Below are the code and all the weights of a small trained network. Each question names an input and a class and asks about switching units off, where a switched-off unit gives its printed mean instead of its output.

import numpy as np


def w(rows, s, z=0):
    codes = np.array(rows[::2]) - 128.0
    scale = np.full(codes.shape[1], s)
    scale[-1] = z or s
    return codes * scale


def norm(h):
    return h / np.sqrt((h * h).mean(-1, keepdims=True) + 1e-5)


def f(y):
    return y / 2 * (1 + np.tanh(0.7978845608 * (y + 0.044715 * y**3)))


def log_softmax(a):
    a = a - a.max(-1, keepdims=True)
    return a - np.log(np.exp(a).sum(-1, keepdims=True))


def net(x, mask):
    res = np.array(x, float).reshape(1, 5) / 4 @ E
    u = 0
    for l in range(3):
        y = f(norm(res) @ A[l][:, :-1].T + A[l][:, -1])
        res = res + np.where(mask[u : u + 7], y, B[l][:, -1]) @ B[l][:, :-1]
        u += 7
    return log_softmax(norm(res)[-1] @ U[:, :-1].T + U[:, -1])


A, B = {}, {}
E = w([
[255,41,135],'x0',
[127,130,69],'x1',
[74,61,47],'x2',
[182,164,62],'x3',
[144,167,91],'x4',
],0.0047)
A[0] = w([
[92,98,125,2],'L0N1',
[138,172,254,110],'L0N2',
[32,119,162,120],'L0N3',
[150,108,86,169],'L0N4',
[5,212,118,171],'L0N5',
[79,175,144,90],'L0N6',
[156,189,99,32],'L0N7',
],0.0061,0.0015)
B[0] = w([
[217,188,117,117],'L0N1',
[99,125,119,177],'L0N2',
[121,101,151,180],'L0N3',
[101,100,136,140],'L0N4',
[116,50,3,254],'L0N5',
[131,118,78,154],'L0N6',
[137,178,169,127],'L0N7',
],0.0059,0.004)
A[1] = w([
[216,67,142,140],'L1N1',
[102,142,141,80],'L1N2',
[244,140,162,5],'L1N3',
[142,120,151,25],'L1N4',
[124,126,104,200],'L1N5',
[155,122,65,175],'L1N6',
[86,3,154,66],'L1N7',
],0.0056,0.0017)
B[1] = w([
[2,128,97,193],'L1N1',
[146,238,74,107],'L1N2',
[60,102,193,139],'L1N3',
[23,171,158,72],'L1N4',
[157,90,107,203],'L1N5',
[160,13,250,226],'L1N6',
[190,159,100,249],'L1N7',
],0.0044,0.0015)
A[2] = w([
[52,2,170,145],'L2N1',
[187,24,150,140],'L2N2',
[141,214,185,236],'L2N3',
[109,124,106,93],'L2N4',
[170,163,105,84],'L2N5',
[187,67,132,158],'L2N6',
[4,185,114,252],'L2N7',
],0.0081,0.0027)
B[2] = w([
[219,145,116,253],'L2N1',
[85,135,76,205],'L2N2',
[138,47,142,159],'L2N3',
[142,128,140,135],'L2N4',
[154,154,196,118],'L2N5',
[2,112,93,174],'L2N6',
[146,53,96,239],'L2N7',
],0.0072,0.0049)
U = w([
[92,47,8,211],'0',
[158,174,128,56],'1',
[90,235,137,3],'2',
[131,126,227,178],'3',
],0.012,0.0049)

Each question gives the input, the list of numbers given to net, and the class t.
The units are the neurons (one row each of A and B). Each row of codes is followed by its name. A weight is (code - 128) times the scale printed after its matrix; where a second scale follows, it is the last column's (A, B and U).
mask holds one flag per neuron, layer by layer. A switched-off neuron (its flag False) gives its mean, the last column of its row in B, instead of its output. The means were averaged over made-up inputs and are rounded, as every weight is.
A unit's drop is (log p(t) with every unit on - log p(t) with that unit switched off) / (log p(t) with every unit on - log p(t) with every unit switched off).
The circuit of an input: a set's keep is (log p(t) with only the set's units on - log p(t) with every unit switched off) / (log p(t) with every unit on - log p(t) with every unit switched off). Starting from the 12 units with the biggest drops (on a tie, the unit counted first), units are removed one at a time, each time the one whose removal leaves the highest keep (on an exact tie, the one counted first), for as long as the keep stays at least 0.8.
units of the circuit, in order: the units of the circuit, biggest drop first
unit that matters most: the unit with the biggest drop
k most important neurons: the k neurons with the biggest drops, biggest first
k most important neurons of layer l: the k neurons of layer l with the biggest drops, biggest first
drop of u: that unit's drop, to one decimal
input [-7,-4,-7,1,-7], class 0: unit that matters most : L2N7
input [1,-3,-2,2,-2], class 3: 2 most important neurons of layer 0 : (L0N5, L0N6)
input [4,1,-4,6,2], class 3: units of the circuit, in order : (L0N5, L2N5)
input [1,-1,0,-5,-6], class 1: units of the circuit, in order : (L2N1, L2N7)
input [1,2,-5,-6,3], class 3: 3 most important neurons : (L2N2, L2N6, L1N1)
input [-8,-2,-8,-6,2], class 0: units of the circuit, in order : (L2N7, L0N5)
input [-8,0,-8,-7,-2], class 0: units of the circuit, in order : (L2N7, L0N5)
input [4,-3,-7,7,5], class 3: 2 most important neurons : (L0N5, L2N3)
input [-2,-3,2,7,5], class 1: units of the circuit, in order : (L0N7, L2N5, L2N2, L2N6)
input [0,-4,0,4,2], class 3: 2 most important neurons of layer 0 : (L0N5, L0N7)
input [4,6,-6,-7,4], class 3: 2 most important neurons : (L0N5, L2N7)
input [-1,5,-2,6,-2], class 1: 2 most important neurons : (L0N5, L0N7)
input [1,7,-5,4,-4], class 3: drop of L2N7 : 0.1
